Here is a tiny trained network, its code and every weight. The questions are about switching its units off for an input and a target symbol, where a switched-off unit gives its printed mean instead of its output.

import numpy as np


def w(rows, s, z=0):
    codes = np.array(rows[::2]) - 128.0
    scale = np.full(codes.shape[1], s)
    scale[-1] = z or s
    return codes * scale


def norm(h):
    return h / np.sqrt((h * h).mean(-1, keepdims=True) + 1e-5)


def f(y):
    return y / 2 * (1 + np.tanh(0.7978845608 * (y + 0.044715 * y**3)))


def softmax(a):
    e = np.exp(a - a.max(-1, keepdims=True))
    return e / e.sum(-1, keepdims=True)


def log_softmax(a):
    a = a - a.max(-1, keepdims=True)
    return a - np.log(np.exp(a).sum(-1, keepdims=True))


def net(x, mask):
    ids = ['ΔΛαβγεηθσψ'.index(c) for c in x.split()]
    T = len(ids)
    res = E[ids] + P[:T]
    r = norm(res)
    for j in range(2):
        rows = slice(2 * j, 2 * j + 2)
        q, k, v = (r @ M[0][rows].T for M in (Q, K, V))
        z = softmax(np.where(np.tri(T) > 0, q @ k.T / 2**0.5, -1e9)) @ v
        o = O[0][rows]
        res = res + np.where(mask[j], z, o[:, -1]) @ o[:, :-1]
    y = f(norm(res) @ A[0][:, :-1].T + A[0][:, -1])
    res = res + np.where(mask[2:14], y, B[0][:, -1]) @ B[0][:, :-1]
    return log_softmax(norm(res)[-1] @ U[:, :-1].T + U[:, -1])


Q, K, V, O, A, B = {}, {}, {}, {}, {}, {}
E = w([
[136,152,175],'Δ',
[196,100,156],'Λ',
[230,111,199],'α',
[254,143,209],'β',
[71,102,137],'γ',
[187,98,162],'ε',
[119,76,139],'η',
[77,120,192],'θ',
[123,73,133],'σ',
[56,124,159],'ψ',
],0.0092)
P = w([
[111,125,80],'0',
[131,128,233],'1',
[117,127,250],'2',
[139,1,163],'3',
[129,57,156],'4',
[119,88,163],'5',
[113,103,163],'6',
[113,108,170],'7',
[111,116,184],'8',
[97,106,174],'9',
[63,116,181],'10',
[58,139,171],'11',
[83,149,241],'12',
[62,138,246],'13',
],0.0083)
Q[0] = w([
[133,185,69],'h0',
[163,102,2],'h0',
[110,99,121],'h1',
[74,209,208],'h1',
],0.0078)
K[0] = w([
[166,72,96],'h0',
[99,80,254],'h0',
[116,163,171],'h1',
[84,149,25],'h1',
],0.01)
V[0] = w([
[121,239,165],'h0',
[202,152,137],'h0',
[247,161,150],'h1',
[43,204,109],'h1',
],0.012)
O[0] = w([
[113,196,4,79],'h0',
[89,140,134,137],'h0',
[89,144,126,126],'h1',
[148,116,99,2],'h1',
],0.019,0.0055)
A[0] = w([
[139,156,177,254],'n0',
[147,140,159,248],'n1',
[176,83,114,168],'n2',
[53,151,178,168],'n3',
[139,129,128,71],'n4',
[128,135,97,74],'n5',
[130,125,130,59],'n6',
[112,188,3,179],'n7',
[214,137,148,192],'n8',
[96,140,118,146],'n9',
[134,165,92,104],'n10',
[114,125,138,102],'n11',
],0.016,0.005)
B[0] = w([
[103,102,87,254],'n0',
[87,107,84,221],'n1',
[94,160,87,154],'n2',
[100,130,92,249],'n3',
[98,115,151,117],'n4',
[141,145,180,117],'n5',
[133,106,141,117],'n6',
[244,176,173,164],'n7',
[82,104,83,185],'n8',
[140,170,105,134],'n9',
[181,140,170,126],'n10',
[150,110,114,135],'n11',
],0.011,0.0099)
U = w([
[223,211,114,254],'Δ',
[53,156,244,115],'Λ',
[56,189,133,106],'α',
[29,251,85,184],'β',
[210,6,100,119],'γ',
[80,146,229,97],'ε',
[172,67,228,124],'η',
[131,98,12,101],'θ',
[158,78,234,108],'σ',
[167,76,2,95],'ψ',
],0.0068,0.0051)

Each question gives the input, a string of symbols that net reads in full, and the target symbol t.
The units are the heads (2 rows each of Q, K, V and O) and the neurons (one row each of A and B). Each row of codes is followed by its name. A weight is (code - 128) times the scale printed after its matrix; where a second scale follows, it is the last column's (O, A, B and U).
mask holds one flag per unit, heads first, then neurons. A switched-off unit (its flag False) gives its mean, the last column of its rows in O or B, instead of its output. The means were averaged over made-up inputs and are rounded, as every weight is.
A unit's drop is (log p(t) with every unit on - log p(t) with that unit switched off) / (log p(t) with every unit on - log p(t) with every unit switched off).
The circuit of an input: a set's keep is (log p(t) with only the set's units on - log p(t) with every unit switched off) / (log p(t) with every unit on - log p(t) with every unit switched off). Starting from the 12 units with the biggest drops (on a tie, the unit counted first), units are removed one at a time, each time the one whose removal leaves the highest keep (on an exact tie, the one counted first), for as long as the keep stays at least 0.8.
circuit, biggest first: the units of the circuit, biggest drop first
most important unit: the unit with the biggest drop
k most important neurons: the k neurons with the biggest drops, biggest first
heads that matter: for each layer, one digit per head in row order, 1 if its drop is at least 0.15 and else 0, layers parted by /
drop of u: that unit's drop, to one decimal
input β ε η, target β: heads that matter => 10
input Δ θ η, target Δ: circuit, biggest first => h0, n7
input α Λ β β β γ θ β β ε, target β: heads that matter => 11
input γ η α, target γ: most important neuron => n8
input Δ β Λ Λ β σ γ θ ε β α β α σ, target Δ: circuit, biggest first => h0, n7
input γ ψ γ, target γ: heads that matter => 11
input β Λ Λ, target β: heads that matter => 10
input β ψ β Δ, target β: circuit, biggest first => h0, h1
input Δ β γ α ε Λ γ β, target Δ: circuit, biggest first => h0, n7
input β σ ε, target β: heads that matter => 10
input β Λ β β Λ, target β: circuit, biggest first => h1, h0
input Δ θ ψ ψ β γ η Λ η Δ α γ Λ ψ, target Δ: drop of n7 => 0.1
input β ε θ, target β: drop of h0 => 0.5
input γ θ γ, target γ: drop of h1 => 0.5
input γ β Δ, target γ: most important unit => h1
